Below is a small trained network, with its code and all its weights. Each question gives an input and a class and asks what happens when units are switched off, that is, made to give their printed mean instead of their output.

import numpy as np


def w(rows, s, z=0):
    codes = np.array(rows[::2]) - 128.0
    scale = np.full(codes.shape[1], s)
    scale[-1] = z or s
    return codes * scale


def f(y):
    return np.maximum(y, 0)


def log_softmax(a):
    a = a - a.max(-1, keepdims=True)
    return a - np.log(np.exp(a).sum(-1, keepdims=True))


def net(x, mask):
    res = np.array(x, float).reshape(1, 6) / 4 @ E
    y = f(res @ A[0][:, :-1].T + A[0][:, -1])
    res = res + np.where(mask, y, B[0][:, -1]) @ B[0][:, :-1]
    return log_softmax(res[-1] @ U[:, :-1].T + U[:, -1])


A, B = {}, {}
E = w([
[254,52,140,65],'x0',
[68,27,27,141],'x1',
[128,128,128,127],'x2',
[141,156,102,105],'x3',
[227,172,65,241],'x4',
[124,118,137,135],'x5',
],0.0084)
A[0] = w([
[232,42,160,77,59],'N0',
[84,114,162,108,136],'N1',
[110,89,81,130,43],'N2',
[156,161,177,107,2],'N3',
[215,121,110,209,53],'N4',
[145,131,132,163,189],'N5',
[88,116,192,95,198],'N6',
[70,83,55,104,69],'N7',
[166,128,93,211,154],'N8',
[105,124,163,149,57],'N9',
[65,148,164,150,31],'N10',
[141,217,248,105,89],'N11',
[183,169,112,167,104],'N12',
[155,118,129,151,79],'N13',
[142,173,178,91,86],'N14',
[93,67,70,95,201],'N15',
[61,174,135,145,64],'N16',
[79,189,120,196,124],'N17',
[75,115,148,25,109],'N18',
[141,166,157,125,49],'N19',
[88,119,166,30,109],'N20',
[62,180,138,126,46],'N21',
],0.015,0.0019)
B[0] = w([
[6,172,64,59,255],'N0',
[155,141,152,118,184],'N1',
[114,102,104,176,174],'N2',
[110,106,107,152,178],'N3',
[168,140,176,117,231],'N4',
[167,144,127,131,165],'N5',
[182,128,162,120,206],'N6',
[130,78,98,155,210],'N7',
[195,151,176,145,217],'N8',
[119,120,127,134,149],'N9',
[114,149,92,114,185],'N10',
[119,39,68,206,248],'N11',
[145,122,176,118,200],'N12',
[123,138,149,129,155],'N13',
[126,93,117,161,188],'N14',
[116,71,110,193,212],'N15',
[80,133,120,77,196],'N16',
[101,145,121,61,215],'N17',
[191,162,196,129,232],'N18',
[107,98,127,142,164],'N19',
[202,198,180,120,229],'N20',
[86,164,106,97,192],'N21',
],0.02,0.012)
U = w([
[212,173,196,146,253],'0',
[122,5,48,255,110],'1',
[38,196,56,35,47],'2',
],0.0088,0.0033)

Each question gives the input, the list of numbers given to net, and the class t.
The units are the neurons (one row each of A and B). Each row of codes is followed by its name. A weight is (code - 128) times the scale printed after its matrix; where a second scale follows, it is the last column's (A, B and U).
mask holds one flag per neuron, in row order. A switched-off neuron (its flag False) gives its mean, the last column of its row in B, instead of its output. The means were averaged over made-up inputs and are rounded, as every weight is.
A unit's drop is (log p(t) with every unit on - log p(t) with that unit switched off) / (log p(t) with every unit on - log p(t) with every unit switched off).
The circuit of an input: a set's keep is (log p(t) with only the set's units on - log p(t) with every unit switched off) / (log p(t) with every unit on - log p(t) with every unit switched off). Starting from the 12 units with the biggest drops (on a tie, the unit counted first), units are removed one at a time, each time the one whose removal leaves the highest keep (on an exact tie, the one counted first), for as long as the keep stays at least 0.8.
units of the circuit, in order: the units of the circuit, biggest drop first
unit that matters most: the unit with the biggest drop
k most important neurons: the k neurons with the biggest drops, biggest first
drop when u is switched off: that unit's drop, to one decimal
input [-3,6,-1,7,7,-3], class 0: unit that matters most => N11
input [-7,0,-6,7,-7,-4], class 0: 3 most important neurons => (N0, N18, N20)
input [-4,3,7,-1,-1,1], class 2: 4 most important neurons => (N11, N16, N17, N14)
input [0,4,8,8,-5,8], class 0: 3 most important neurons => (N11, N18, N20)
input [5,0,4,-3,4,2], class 2: 4 most important neurons => (N0, N18, N20, N6)
input [-5,3,7,3,5,-4], class 0: 2 most important neurons => (N0, N8)
input [-3,6,-1,4,-5,3], class 1: 2 most important neurons => (N15, N7)
input [-8,-3,-8,4,7,3], class 2: 3 most important neurons => (N17, N16, N18)
input [-5,4,1,1,3,1], class 2: 2 most important neurons => (N11, N17)
input [-5,3,-7,0,-6,-4], class 0: 2 most important neurons => (N0, N18)
input [-7,-8,-5,7,5,-4], class 1: 2 most important neurons => (N11, N0)
input [2,-8,3,0,-6,-5], class 1: drop when N11 is switched off => 2.4
input [8,-4,0,-2,3,6], class 2: drop when N0 is switched off => 1.3
input [6,-7,8,-4,-4,2], class 1: drop when N11 is switched off => 1.8
input [5,-2,0,-5,-2,-4], class 2: units of the circuit, in order => (N0)
